Below is a small trained network, with its code and all its weights. Each question gives an input and a class and asks what happens when units are switched off, that is, made to give their printed mean instead of their output.

import numpy as np


def w(rows, s, z=0):
    codes = np.array(rows[::2]) - 128.0
    scale = np.full(codes.shape[1], s)
    scale[-1] = z or s
    return codes * scale


def f(y):
    return y / 2 * (1 + np.tanh(0.7978845608 * (y + 0.044715 * y**3)))


def log_softmax(a):
    a = a - a.max(-1, keepdims=True)
    return a - np.log(np.exp(a).sum(-1, keepdims=True))


def net(x, mask):
    res = np.array(x, float).reshape(1, 8) / 4 @ E
    y = f(res @ A[0][:, :-1].T + A[0][:, -1])
    res = res + np.where(mask, y, B[0][:, -1]) @ B[0][:, :-1]
    return log_softmax(res[-1] @ U[:, :-1].T + U[:, -1])


A, B = {}, {}
E = w([
[39,86,169,232,28,54,66,103,203,81],'x0',
[127,129,114,141,147,134,132,147,146,128],'x1',
[122,133,126,135,130,133,138,133,131,131],'x2',
[121,134,140,129,133,133,129,140,129,126],'x3',
[154,12,219,103,67,181,231,176,206,149],'x4',
[126,128,104,150,132,142,144,128,135,143],'x5',
[244,208,189,199,161,151,131,23,196,67],'x6',
[141,119,113,126,132,121,118,130,138,126],'x7',
],0.011)
A[0] = w([
[174,138,175,228,108,120,79,72,199,108,45],'neuron 1',
[79,91,100,133,122,109,128,139,127,125,145],'neuron 2',
[252,193,145,120,154,177,145,107,139,138,162],'neuron 3',
[171,15,192,111,96,164,216,145,178,136,151],'neuron 4',
[170,139,138,117,163,129,161,107,129,117,139],'neuron 5',
[115,172,112,137,128,126,94,118,105,132,254],'neuron 6',
[106,121,87,74,125,127,160,149,100,134,224],'neuron 7',
[127,168,136,100,110,99,145,129,128,118,122],'neuron 8',
[125,101,93,63,160,155,130,172,75,147,248],'neuron 9',
[118,151,164,195,108,109,117,105,164,117,50],'neuron 10',
[31,80,112,142,97,98,91,155,141,128,112],'neuron 11',
[125,123,140,142,160,120,119,158,140,118,129],'neuron 12',
[100,109,127,135,128,131,114,131,121,145,133],'neuron 13',
[75,96,144,172,102,111,86,114,159,123,158],'neuron 14',
],0.021,0.0096)
B[0] = w([
[60,106,56,45,164,141,187,136,157,163,241],'neuron 1',
[143,137,149,158,87,96,95,116,112,131,176],'neuron 2',
[230,180,157,161,164,117,143,128,81,87,250],'neuron 3',
[179,27,252,46,106,128,129,125,194,131,254],'neuron 4',
[187,148,144,119,146,120,130,129,96,114,178],'neuron 5',
[94,190,52,159,131,113,135,131,68,101,198],'neuron 6',
[41,119,85,99,142,133,154,143,163,148,199],'neuron 7',
[145,126,109,145,141,125,130,136,136,136,134],'neuron 8',
[41,94,46,55,117,134,158,117,169,160,229],'neuron 9',
[78,102,69,56,110,119,141,130,150,135,191],'neuron 10',
[168,152,195,200,101,132,76,126,112,109,216],'neuron 11',
[135,123,118,115,107,115,139,100,97,131,130],'neuron 12',
[109,106,137,177,150,160,124,123,122,125,150],'neuron 13',
[82,116,141,194,73,138,73,130,136,147,210],'neuron 14',
],0.023,0.033)
U = w([
[56,162,51,74,135,127,153,145,139,140,252],'0',
[100,85,140,12,121,146,169,145,199,149,172],'1',
[86,173,120,191,95,112,56,138,110,110,55],'2',
[126,92,221,133,84,128,70,137,171,117,70],'3',
[179,198,107,129,179,106,147,131,91,63,100],'4',
[225,117,196,83,175,127,161,132,154,72,34],'5',
],0.011,0.0038)

Each question gives the input, the list of numbers given to net, and the class t.
The units are the neurons (one row each of A and B). Each row of codes is followed by its name. A weight is (code - 128) times the scale printed after its matrix; where a second scale follows, it is the last column's (A, B and U).
mask holds one flag per neuron, in row order. A switched-off neuron (its flag False) gives its mean, the last column of its row in B, instead of its output. The means were averaged over made-up inputs and are rounded, as every weight is.
A unit's drop is (log p(t) with every unit on - log p(t) with that unit switched off) / (log p(t) with every unit on - log p(t) with every unit switched off).
The circuit of an input: a set's keep is (log p(t) with only the set's units on - log p(t) with every unit switched off) / (log p(t) with every unit on - log p(t) with every unit switched off). Starting from the 12 units with the biggest drops (on a tie, the unit counted first), units are removed one at a time, each time the one whose removal leaves the highest keep (on an exact tie, the one counted first), for as long as the keep stays at least 0.8.
circuit, biggest first: the units of the circuit, biggest drop first
k most important neurons: the k neurons with the biggest drops, biggest first
drop when u is switched off: that unit's drop, to one decimal
input [-6,-4,-5,7,1,7,1,-3], class 5: circuit, biggest first -> [neuron 3]
input [-8,-8,1,-8,-2,-8,3,7], class 4: 2 most important neurons -> [neuron 3; neuron 4]
input [8,0,-4,2,0,4,1,3], class 0: 2 most important neurons -> [neuron 1; neuron 4]
input [8,-4,4,0,3,-2,0,0], class 3: 3 most important neurons -> [neuron 11; neuron 14; neuron 9]
input [0,8,4,-5,-3,-7,6,6], class 4: 3 most important neurons -> [neuron 3; neuron 9; neuron 4]
input [1,5,7,6,-4,7,-3,-3], class 2: circuit, biggest first -> [neuron 1; neuron 4]
input [6,1,-2,2,5,-4,0,-2], class 3: 2 most important neurons -> [neuron 11; neuron 9]
input [0,8,-3,2,-4,4,8,2], class 4: 2 most important neurons -> [neuron 3; neuron 9]
input [0,3,1,-8,2,-3,6,0], class 5: 2 most important neurons -> [neuron 3; neuron 9]
input [6,-5,3,2,6,7,0,-2], class 3: 2 most important neurons -> [neuron 11; neuron 9]
input [-8,-5,-5,2,4,5,1,4], class 5: 2 most important neurons -> [neuron 3; neuron 1]
input [1,2,-7,-4,1,7,-5,8], class 3: 2 most important neurons -> [neuron 1; neuron 11]
input [-2,1,-6,2,-2,6,-3,-6], class 0: drop when neuron 4 is switched off -> 1.1
input [4,-7,5,7,7,-6,0,-3], class 3: circuit, biggest first -> [neuron 9]
input [-8,-5,-1,1,-1,-6,-7,-7], class 0: drop when neuron 4 is switched off -> 1.0
input [8,8,-5,-7,-4,-8,-4,-8], class 2: drop when neuron 4 is switched off -> 0.1
